In the rows, 128 means zero.
Each name stands for a flat space through zero: a line, a plane or more. A row that begins with a name and a colon came from that space; any other row is followed by the name of the space it lies nearest, among the names in its block.
nl_sr: [138 109 145 164 185 152 147 159 171 124 150  91 119 133 161 144 209 122
 144 193]
cz_sc: [150 109 158 112 103 128 102 103 130 105 159 124 122 152  58 124 128 129
 112  99]
nq_tg: [ 72  76 178  44 122  68 123  96  97  86 136 125 128 159 136  97 124 122
 116 144]
cz_sc: [161 129 143 102 117 125 164 136 106 112 114 127  72 138  93 119 147 137
 127 194]
ls_sf: [159  88 136 129 156 100  88 102 137 101 102  99 154 154  93 121 151 111
 168  86]
bg_fc: [167 186 132 110 101 146 110 107 108 146  70 188 153 100  78 123 121 176
 163 101]
cz_sc: [143 150 167 159  64  80  50  75  86 134 141 171 166 157  90  97 111 163
  69  37]
sd_rd: [104  94 163 110 134 160  78 112 183 113 168 137 173 144 157 162 151 133
 131 108]
nl_sr: [166 173 141 102 109 136  81 128 173 104 126 115 109  97 138 197  94 135
 169 109]
bg_fc: [165 153 147 157 103 118 121 121 100 138 118 154 117 140 104 110 152 158
 102 139]
nq_tg: [166 120  57 138  95 160 135 146 141 130 115 121  84 135 131 169  58  95
 123 116]
nl_sr: [170 170 140 178 162 123 116 139 154 126 145  78 125  98  83 138 159 126
 159 104]
nq_tg: [120  96 151  98 138  99 133 124 129  94 151  89 102 145 115 124 133 107
 127 145]
nl_sr: [122 111 149  90 109  87 104 104 116  96 141 109 117 142 103 124  99 115
 123 100]
cz_sc: [ 83 171 154  17 141 127 152 126 145  97 144  98 114  55  80 146  76 122
 193 122]
cz_sc: [115  72  98  83 139 133 128 133 144 110  77 136 127 152 208 157 114 107
 160 165]
sd_rd: [149 160 151 173 115 112 115 133 125 133 160 117 110 127 123 129 144 141
  95 128]
bg_fc: [139 178 139 149 116 134 137 129 114 146 144 137 125 101  80 113 129 149
 116 114]
ls_sf: [123  94 105 117 123 140 106 126 155 116 131 121 133 144 159 159  98 104
 133 108]
ls_sf: [126 143 119 110 110 123 158 125  89 138 106 152 115 121  99 100 112 139
 120 139]
cz_sc: [112  68 104  95 145 193 150 132 172 115 167 109 131 138  79 143 116  92
 141 119]
nl_sr: [130 201 136 119 113 135  90 115 136 146 104 161 168  76 128 148 100 163
 162  74]
cz_sc: [113 183 116 167 142 133 148 155 132 157 140 120 128  84 160 134 125 135
 126 133]
sd_rd: [166 162 137  95 158 113 119 142 166  91 108  71  92  87 124 178 120 114
 206 141]
ls_sf: [119 119 135 140 150  90  89 117 139 116 121 103 157 130 161 134 130 116
 148  91]
sd_rd: [113 112 146 107 145 167 173 138 120 143 112 170 135 136 136 105 190 158
 129 207]
bg_fc: [242 147 140 124  80  73  97 105  87  90  73 117  59 158  50 130 115 137
 139 125]
bg_fc: [171  84 138  32  88 155 129 109 120  94  64 183  96 170 110 146 129 149
 155 192]
bg_fc: [182 123 143 142  98 116 129 145 128 104 140 111  50 163 148 156 142 128
  94 195]
nq_tg: [136 147  91 127 129 159 132 136 143 141 110 133 136 102 119 147  95 121
 156 103]
sd_rd: [119 130  82 122 141 115 158 150 123 128 102 101 102 110 161 138  88  98
 149 140]
nl_sr: [114 133 120 121 150 164 176 150 134 142 131 132 121 110 123 122 149 132
 138 173]
ls_sf: [124 158 102  82  82 119 151 124  86 134  93 160 100 110 115 122  59 135
 124 128]
ls_sf: [112 115 125 139 135 190 146 150 169 140 175 132 127 127 147 153 147 126
 110 157]
ls_sf: [153 128 137 197 156  73 118 129 101 134 105 106 134 148 149  96 181 130
 119 133]
nl_sr: [126 124 135  78 100 131 166 128 105 112 142 130  79 132  80 117 104 126
 111 162]
sd_rd: [106 132 140 121 108 164 154 115 102 154 153 175 152 128  59  83 138 154
  93 118]
nq_tg: [128 186 140 220 117 107 115 141 117 161 175 121 130 113 148 117 140 145
  70 104]
cz_sc: [178 131 152 238 119 120  20 131 204 116 200  81 135 159 198 202 151 117
  89  72]
ls_sf: [143  99  78 152 161 195 179 149 138 156 103 141 139 131  98 114 158 118
 149 154]
sd_rd: [135 145 133  69 113 110 145 122 105 110  97 132  98 113 101 126 100 133
 153 147]
sd_rd: [164 159 160  83  92  76 125 113  84 101  92 136  80 130 100 119 114 150
 133 155]
nq_tg: [132 211 104 208 184 153 151 156 138 185 110 124 175  55 121 114 164 149
 169 104]
nl_sr: [150 145 169 112  89  92  61 101 130 104 127 140 129 141 145 153 114 149
 121 100]
sd_rd: [116 101 122 134 120 106 101 126 135 118 126 124 129 153 198 147 115 114
 113 127]
nl_sr: [134 152 142 153 149 127 130 131 130 138 134 119 142 111 107 116 157 139
 138 122]
nq_tg: [163  57 115 182 182  99 154 155 124 116  88  90  97 188 200 118 214 103
 130 222]
bg_fc: [134 171 212  67 110  44  78  90  94  92  91 142 132 118 134 118 142 173
 155 132]
cz_sc: [ 80 167  98 154 144 144 144 142 130 167 136 137 166  82 157 122 103 128
 129  95]
nq_tg: [ 96 158 114 115 117  99 175 126  61 154  94 158 129 107 113  72 106 143
 114 135]
ls_sf: [144  86 152 149 141 123  98 120 153 108 156 104 133 165 128 136 167 117
 118 125]
bg_fc: [180 194 109 151 117 115 121 125 118 131 120 100 109  85  38 129  85 124
 155  64]
ls_sf: [134 105 136 134  92 128 138 130 112 124 155 140  91 166 134 123 129 129
  70 162]
nq_tg: [143 109 127 124 158 130 132 139 160 103 145  74 106 126 111 149 136  98
 157 135]
nl_sr: [181 175 145 128 145 159 108 154 197 106 142  87  93  89 135 204 141 131
 182 152]
cz_sc: [ 90  81  81 119 199 144 178 148 133 142  73 120 161 122 174 109 154 102
 182 163]
nq_tg: [113 125 158 110 119 132 101 110 134 126 133 155 158 134 137 129 141 149
 125 118]
bg_fc: [121 180 140 121 141  90  89 117 133 125 104 116 159  84 147 141 107 137
 174  77]
bg_fc: [183  91 107 115  96 164 144 128 119 121  99 158  89 172  94 133 133 130
 117 170]
sd_rd: [138 125 183 141  98  92  99 126 116 115 138 149 102 169 204 137 171 159
  76 189]
[163 134 130 189 115 144 116 140 144 136 166 118 108 146 126 142 149 129
  89 132] : cz_sc
[ 63  92 136 140 174 154 121 133 172 137 174 116 186 126 176 132 159 114
 128 114] : ls_sf
[108  94 130  88 129 143 137 112 118 127 110 158 152 143 112 109 134 133
 136 132] : bg_fc
[188 230 116 125 120  98 129 134 102 134  56 127 101  64  95 139  96 153
 190 116] : ls_sf
[169 158 138 173  96 154 150 155 128 141 164 136  69 138 128 142 152 148
  74 189] : bg_fc
[130 111 138  97 104 122 121  97  94 127 103 168 148 149  81  95 124 145
 122 109] : sd_rd
[ 95 158 108  91 136 139 186 145 104 146 104 143 118  87 127 111 106 134
 147 161] : cz_sc
[150 132 116 127  68 153 141 133 109 136 138 165  85 150 122 135 101 140
  75 156] : cz_sc
[148  93  96 211 135 174 118 148 165 149 166 119 134 162 155 148 153 109
  89 122] : cz_sc
[144  96 137 135 118 129 109 133 146 113 131 129 109 165 185 156 147 126
 110 166] : nl_sr
[ 95  92  59 119  91 119 141 111  78 149  96 164 146 151 126  93  47 103
  95  74] : nl_sr
[165 181 174 133 116  58  98 127 107 108  97 118  93 120 173 141 147 156
 136 162] : cz_sc
[125 147 101 145 132 150 103 132 151 149 100 152 165 109 182 156 113 135
 151 102] : nl_sr
[103  45  88 160 175 136 122 115 128 146  88 141 203 170 155  93 162 105
 143  97] : cz_sc
[107 106 103 148 155 157 163 131 119 154 133 134 159 127  86  89 145 119
 126 113] : cz_sc
[172 153 170 182 149 131 102 141 178 109 204  60 102 118  84 158 171 121
 124 117] : cz_sc
[123  94 182  33 116 147 112  95 142  89 137 148 136 143  69 131 143 144
 153 137] : nq_tg
[121 121  28 178 144 167 158 149 127 174  92 136 156 113 142 124  81  96
 139  84] : nl_sr
[161 152 137 157 120 145 142 137 126 136 147 125 104 125  83 123 149 140
 112 142] : nq_tg
[ 89 132 149 210 165  47  77 114 109 147 126 112 198 136 212  93 167 131
 107  75] : bg_fc
[134  70  64 106 126 130 145 135 115 125  54 145 115 163 191 139  97 100
 145 159] : nq_tg
[113 111 133  88 141  94 142 107  83 125  70 150 151 134 111  82 139 137
 155 133] : cz_sc
[ 91 136 141 142 129  76 137 125  88 137 133 126 133 129 159  91 129 131
  96 130] : nq_tg
[112 107 121 136 140 107 110 117 126 126 125 117 155 137 138 118 121 113
 131  92] : nl_sr
[112  96 135  77 124 124 114 114 139 103 128 124 131 139 132 141 108 115
 143 121] : nq_tg

Each name stands for a flat space through zero: a line, a plane or more. A row that begins with a name and a colon came from that space; any other row is followed by the name of the space it lies nearest, among the names in its block.
blms: [102  72 127 121 141  98  85 121 181 115 142 134 144 160 148 178  84 124
 104  97]
rcmm: [156 115  90  97  81 151  87  70 109 188  55 124 103 107 106  90 138 169
  89 151]
bzbb: [112 124 128 155 125 139 142 124 131 134 106 139 128 109 108 126 112 128
 129 106]
cfjp: [144 163 104  73 152 113 140 156 102 134 166  68 121 169 176 115 157 142
 121 193]
rcmm: [130  68 107 132  73 148  79  37 142 130  94 195 151  83 107 132  84 154
 104  86]
bzbb: [111 180  72 153 118 104 185 168 186 121 158 126 183 150 158 128 119 123
  92 174]
grqn: [115 115 145 112 167 112 117 149 129  98 172 116 128 151 158 155 124 128
 138 114]
blms: [121  94 154 122 119 106  86 117 166 110 116 153 135 133 125 148 145 143
 124 122]
grqn: [126 151 143 147 149 125 145 160 133  88 177 147 142 124 143 137 141 117
 145 112]
bzbb: [148 155  85 125 101 155 154  97  97 130 148 143 149 101 137 100 114 133
 122 142]
rcmm: [ 58  63 160 130 175 105 143 124 140  90 150 113 148 149 143 184  60 126
 158  90]
rcmm: [137 114 113 125 110 138 109 100 127 137 117 144 130 115 123 124 115 135
 114 116]
cfjp: [121 143 135 128 141 127 141 141 120 106 146 131 133 121 139 125 146 144
 139 133]
bzbb: [112 113 122  97 120 102 124 112 149 105 140 127 158 144 155 138 135 160
 123 168]
grqn: [134  85 143  72 150 120  94 104  96 124 152  96 112 157 152 148 110 128
 143 129]
grqn: [109 148 153 152 168 113 148 178 147  67 196 148 150 133 156 153 141 121
 149 105]
rcmm: [163 172  92 126 104 126 130 146 144 153 130 122 131 140 135 105 155 117
  96 166]
rcmm: [131 153 106 158 139 106 150 169 179  89 215 150 176 157 165 162  95  72
 115 112]
blms: [116 130  85 116 115 109 126 128 167 147 115 113 147 150 146 130 119 150
  85 162]
blms: [164  69 122  57  88 119  71  43 111 117 157 140 150 145 153 141 101 125
 130 151]
cfjp: [131 121 168 131 127 130 151 115 102  91 161 144 143 119 123 135 123  99
 180 124]
bzbb: [124 163 102 179 122 143 188 155 132 167 108 109 127 128 100 117  90  75
 122 122]
rcmm: [163 150 109 124 138 151 113 137  98 139 157 126 107 124 137 117 127 109
 119 104]
cfjp: [111 149  75 130 173 140  79 169 147 144 118 127  94 114 159 120 155 212
  54  85]
cfjp: [147 119 171 112 126 121 141 116 100  94 173 130 140 139 131 139 127  83
 182 140]
bzbb: [ 88 145  97 152 120  94 187 157 188 135 121 105 173 161 137 141 101 116
 108 175]
blms: [ 97 136 123 113 117 108 136 133 154 139  69 113 132 126 126 108 179 200
 110 189]
cfjp: [ 81 150 147 187 131 131 158 152 162  84 107 187 152  74 110 121 168 184
 135 105]
cfjp: [106 106  79 147  87 162 191  63  93 201  56  95 133 110  82 107  27  98
 125 134]
blms: [ 85  89 131 110 157 113 125 122 133 122 123 102 129 145 144 153  98 155
 128 122]
grqn: [149 206 117 170 161 114 122 239 182 132 153 127 107 149 142 124 194 111
  88 119]
grqn: [113 110 111 136 105 144 143  87 117 145  94 135 137 105 109 118  94 140
 126 124]
blms: [156 180 146 173 119 148 147 163 121 129 123 154 113  99  98 101 173 103
 142 115]
bzbb: [128 121 113 128 107 154 138  83  97 127 118 150 138  91 118 110 110 148
 134 119]
grqn: [ 78  93 139 114 184  90 108 163 167 107 147  98 128 170 163 175 111 151
 116 113]
bzbb: [ 96 158 128 178 156  87 159 218 212 135 126 104 137 175 129 156 131  92
 103 134]
grqn: [119 111 159 115 125 107 126 122 139 102 134 133 143 138 132 140 143 132
 150 149]
blms: [115 177 118 138 138 146 183 153  94 146 100  99 113 109 117  90 158 155
 137 160]
cfjp: [ 91 123 137 200  63 115 164 114 206 146  31 175 165  98  62 120 130 130
 118 145]
[125 142 121 127 147 122 104 156 147 120 134 135 119 127 145 128 161 162
 104 121] : cfjp
[133 105  84  85 110 117 114  89 133 141 142 109 150 155 158 135  89 134
 100 159] : blms
[120 136 120 144 137 126 136 147 142 132 129 125 128 132 128 133 121 121
 118 118] : blms
[117  86  82 115 112 123 103  87 153 145 127 130 149 141 143 149  62 130
  88 113] : rcmm
[125 131 163 115 156  90 109 174 162  97 158 119 128 165 151 152 171 127
 135 145] : grqn
[124 141 112 114 146 137 144 133 100 129 143 107 123 128 145 119 124 143
 129 135] : cfjp
[143 130 153 119 117 137 124 113 102 119 121 140 120 110 115 113 157 135
 153 136] : blms
[116 123 140 126 152 141 146 128  91 123 138 111 116 122 127 130 111 124
 153 111] : blms
[193 163  30  85  68 141 138  82 110 171 163 112 159 148 161  96  92  97
  81 192] : blms
[118 139 113 131 108 123 165 122 132 148 101 110 141 133 118 115 121 126
 127 169] : cfjp
[131 147  83 112 121 111 112 150 164 173  93  94 117 157 140 116 148 154
  71 170] : cfjp
[103 125 147 170 136 141 128 132 139  97 122 178 135  85 113 132 136 154
 136  78] : cfjp
[171 117 123 133  67  97  56 115 218 122 124 192 157 141 125 141 162 114
  82 138] : blms
[127 183 139 195 140 137 157 195 153 133 113 145 113 108 100 114 165 109
 124 103] : blms
[110 150 158 141 143 128 166 144 114  76 159 149 148 105 136 124 158 147
 167 134] : cfjp
[167 174 118 126 127 142 128 153 107 143 138 120 106 126 129 102 165 116
 122 141] : rcmm
[144 175 133 158 113 115 133 175 171 134 111 143 128 130 114 113 186 121
 112 152] : grqn
[152  76 131  92 128 135  94  76  95 112 185 132 136 143 149 158  63  85
 146  94] : blms
[147 140 117 169 137 135 124 156 150 128 169 147 130 136 128 149  91  63
 116  72] : blms
[137 126  92 130 111 156 127 100 104 172  95 119 112 111 112 108  98 130
 106 116] : grqn
[166 167 107 137 145 162 132 146  85 129 178 131 110 114 140 113 122  99
 128  93] : grqn
[170 223  28 156 116 166 204 162  99 183 166  93 135 133 142  86  87  67
  89 147] : blms
[101 157 164 149 152  94 179 189 159  92 153 114 150 154 136 143 158 110
 159 162] : rcmm
[165 163 100 147  79 150 131 118 128 182  70 135 112 106  90  85 153 120
 101 150] : grqn
[ 91 130 130 171 134 111 176 164 167 159  89  95 131 154 101 143  93  87
 126 133] : bzbb

Rows lie near named flat spaces through zero. A row that begins with a name and a colon came from that space; any other row is followed by the name of its block's space that it lies nearest.
qs-tm: [128 157 157  98 149 102  96 139 109  74 141 121 163 135 114 147  97 128
 120 112]
gh-mn: [142  90 131 126 146 140  73 137 165 100 151 141  90 162 121 127  87 124
 114 166]
ns-rz: [129  88  78 134 100 134 113 132 173 100 156 131 125  89 123 222 124 151
 108 189]
sj-sm: [119 124 144 126 133 118  99 156 123  90 148 123 118 117 146 156 143 128
 127 127]
ns-rz: [122 124  76 144  65 133 194  86 176 134 106 119 160 173  84 173 126 173
 170 123]
sj-sm: [123 132  98 151 122 150 152 123 137 131 136 147 116 160 126 128 132 118
 144 128]
ns-rz: [135 193  45 153 140 167 212  77 124 132 126 175 173 164  83 123  74 105
 143 120]
ns-rz: [130 130  83 151 111 146 171 104 152 130 120 136 134 125 115 148 122 142
 143 135]
dc-hz: [147 170 105 131 169 158 180  92  74 232  99 162 140  86 130  28 111  73
  93 128]
dc-hz: [142 139  63 157 129 158 172  92 168  98 127 150 138 124 101 157  82 143
 141 147]
cc-dm: [117 120 147 163 138 149 130 150 126 128 130 136  68 172 163  79 167 112
 163  98]
cc-dm: [152 104  99 109 127 133 109  99 169 128 131 137 144 132  85 148  60 140
  99 181]
gh-mn: [109 156 135 110 112 114 144 134  83 165 130 127 160 148 126 124 159 107
 126 105]
cc-dm: [143 132 113 107 126 124 131  99 139 142 119 130 162 132  91 131  82 134
 110 147]
gh-mn: [ 87 175 116 118  96 118 167 150  53 181 146 138 168 152 141 147 204  86
 130  95]
cc-dm: [135 138  49 163 120 163 188  97 153 130 128 154 135 100 116 161 112 132
 133 153]
cc-dm: [133  91 114 124 108 130 114 125 154 146 131 124 118 118 123 150 128 140
 113 163]
cc-dm: [145  84 125  84 107 107  82 115 160 144 131 113 153 107  93 171  88 151
  82 188]
ns-rz: [135 100 101 149 126 144 131 129 150 130 132 132 101  70 148 151 139 136
 116 161]
dc-hz: [133 190 104 142 163 132 155 117 124  33 138 143 166 110 113 164  79 134
 146 103]
qs-tm: [123  85 159 138 122 129  91 153 149 123 134 118  75 156 152 113 155 134
 141 129]
qs-tm: [127 125  68 165 114 160 185 113 134 166 123 146 116  77 145 142 158 123
 128 148]
cc-dm: [124  99 121 121  96 120 127 128 137 163 124 115 128 105 131 152 155 141
 116 150]
dc-hz: [114  47 193  94  47  85  83 136 174 170 104  68 111 217 110 129 172 182
 155 122]
qs-tm: [152  86 141 135 120 129 126 100 183 132  90 104 105 113 116 103 102 173
 139 139]
sj-sm: [153 145 167  98 176 112  88 118 123  94 120 124 147 118 107  93  58 128
 106 125]
ns-rz: [125 112 143  92 136 108  58 160 120 100 169 129 136 123 127 175 114 115
  87 164]
cc-dm: [121 116 168 148 154 137  93 162 128  96 142 133  69 172 161  87 146 113
 151 105]
gh-mn: [115 149 112 135 106 121 162 125 122 113 126 121 154 123 125 163 149 141
 148 108]
qs-tm: [131 152 183  68 132  95  96 116  99 155 116 118 176 226  78  73  83 113
 121  98]
dc-hz: [125 136 128 106  84 106 154  93 152 129 103 105 180 196  72 144 104 167
 158 105]
ns-rz: [120 121 156 160 124 123 136 142 151  69 114 103  97 124 155 132 158 165
 178  88]
sj-sm: [121 148 170  81 154  88  66 169  77  91 159 117 162  69 145 170 130 110
  82 134]
dc-hz: [142 134 116 132 114 131 165  84 161 131  94 120 149 162  88 108  89 159
 155 113]
qs-tm: [129  71 174 106  73 103 120 112 156 204  82  83 117 167 114  88 158 167
 142 122]
sj-sm: [125  78 147 136  71 111 151 115 162 174  82  80 113  95 140 129 184 184
 152 121]
ns-rz: [120 165 136 122 122 119 149 117 120 104 122 126 160 196 100 121 112 132
 160  86]
sj-sm: [106 180  78 141  86 119 206 108 124  91 123 121 195 119 106 210 147 158
 166  95]
gh-mn: [149  99 149 108 139 128 108 114 126 198 105 123 115 105 127  68 114 119
  93 153]
qs-tm: [136 121 101 139 110 129 164 105 148 137 105 115 142  64 126 154 132 158
 128 140]
gh-mn: [132 138 153 114 140 120 125 124 105 156 113 123 135 124 129  88 126 118
 119 115]
dc-hz: [141 143 112 148 155 146 146 115 136 105 122 141 120 105 130 113 102 128
 133 126]
sj-sm: [107 130 131 139 103 110 132 151 135  68 140 107 134 109 145 197 168 158
 155 109]
qs-tm: [ 99 132 107 137  98 134 150 151  93 176 146 138 124 131 154 148 200  99
 126 126]
sj-sm: [139 162 103 128 140 139 162  94 127 131 116 143 160 148  95 110  82 123
 132 120]
gh-mn: [125 111 124 114 117 128 106 134 129 152 143 135 125 157 120 134 128 114
 111 150]
dc-hz: [126  94 172 113  94 103 110 123 159 132 103  91 122 180 112 115 136 168
 156 109]
[132 141  95 152 129 148 168 109 138 129 119 140 128 121 124 125 122 130
 142 125] : ns-rz
[135 128  78 126 109 151 173  92 120 227 114 151 145 132 106 100 124 103
 103 157] : dc-hz
[122  90 165 143 104 114 122 141 153 119 106  91  93 110 156 127 175 168
 158 110] : ns-rz
[135 123  65 113 109 142 142 102 136 173 142 152 161 125  92 165  98 113
  89 184] : ns-rz
[131 103 148 121 128 133 119 131 107 215 114 128 101 118 148  67 158 103
 104 139] : dc-hz
[133 126 102 145 112 130 145 107 185  52 126 121 140 156  96 180  89 175
 166 125] : dc-hz
[152  96 164 112 127 123 110  97 166 156  90 110 116 180  96  61  83 152
 137 126] : qs-tm
[153 151 135  98 151 128 127  84 134 145 107 139 164 196  68  68  40 120
 120 124] : cc-dm
[149 205 135 135 172 125 179  83 125  60  90 126 179 131  91  90  52 149
 166  65] : dc-hz
[137 135 178  89 137 107 102 117 113 156 109 116 148 187  99  67  95 122
 123 107] : cc-dm
[108 172 170 118 139 100 131 156  72 104 128 111 153 101 155 130 169 120
 138  76] : cc-dm
[118 205 149 104 154 101 137 134  74  72 135 127 194 127 115 143 109 117
 133  78] : dc-hz
[113 117 102  98  54 108 149 103 149 162 124 113 183 202  72 181 130 154
 138 136] : dc-hz
[127 163 119 160 105 143 229  76 131 178  64 120 142 180 108  52 141 148
 194  59] : ns-rz
[118 118 111 138  74 120 167 105 169 117 108 106 147 172 100 165 139 176
 173 110] : ns-rz
[132 142  73 136 100 137 172  88 167 103 123 135 168 162  78 176  86 156
 150 135] : dc-hz
[135 135 160  92 118  89 124 116 115 137 100  92 175  69 116 139 124 157
 111 119] : sj-sm
[127 103 115 189 148 177 131 144 160 111 141 157  38 186 161  81 143 110
 167 123] : cc-dm
[ 98 151 117 126 118 128 119 162  97 109 174 149 135 191 133 165 157  93
 135 117] : gh-mn
[118 196 176 111 146 107 158 123  64 145 100 119 169 163 123  60 137 109
 152  49] : cc-dm
[114 102  71 171  99 177 168 127 138 202 141 164  76 181 144 107 176  94
 141 149] : sj-sm
[125 155  64 129 106 138 164 100 149  98 145 149 177 176  77 189  86 135
 139 140] : ns-rz
[152  93 135 141 163 147  92 128 163 109 129 136  78 111 138  99  91 130
 115 158] : gh-mn
[114 157 175 102 137  96 103 154  88  99 136 112 154 133 136 133 143 122
 129  92] : dc-hz
[141  69 187 119 115 101  79 134 183  91 103  79  96 117 132 129 124 189
 144 129] : qs-tm
[137 158 126 101 112 103 167  89 116 152  91 106 197  89  94 134 108 154
 122 113] : sj-sm
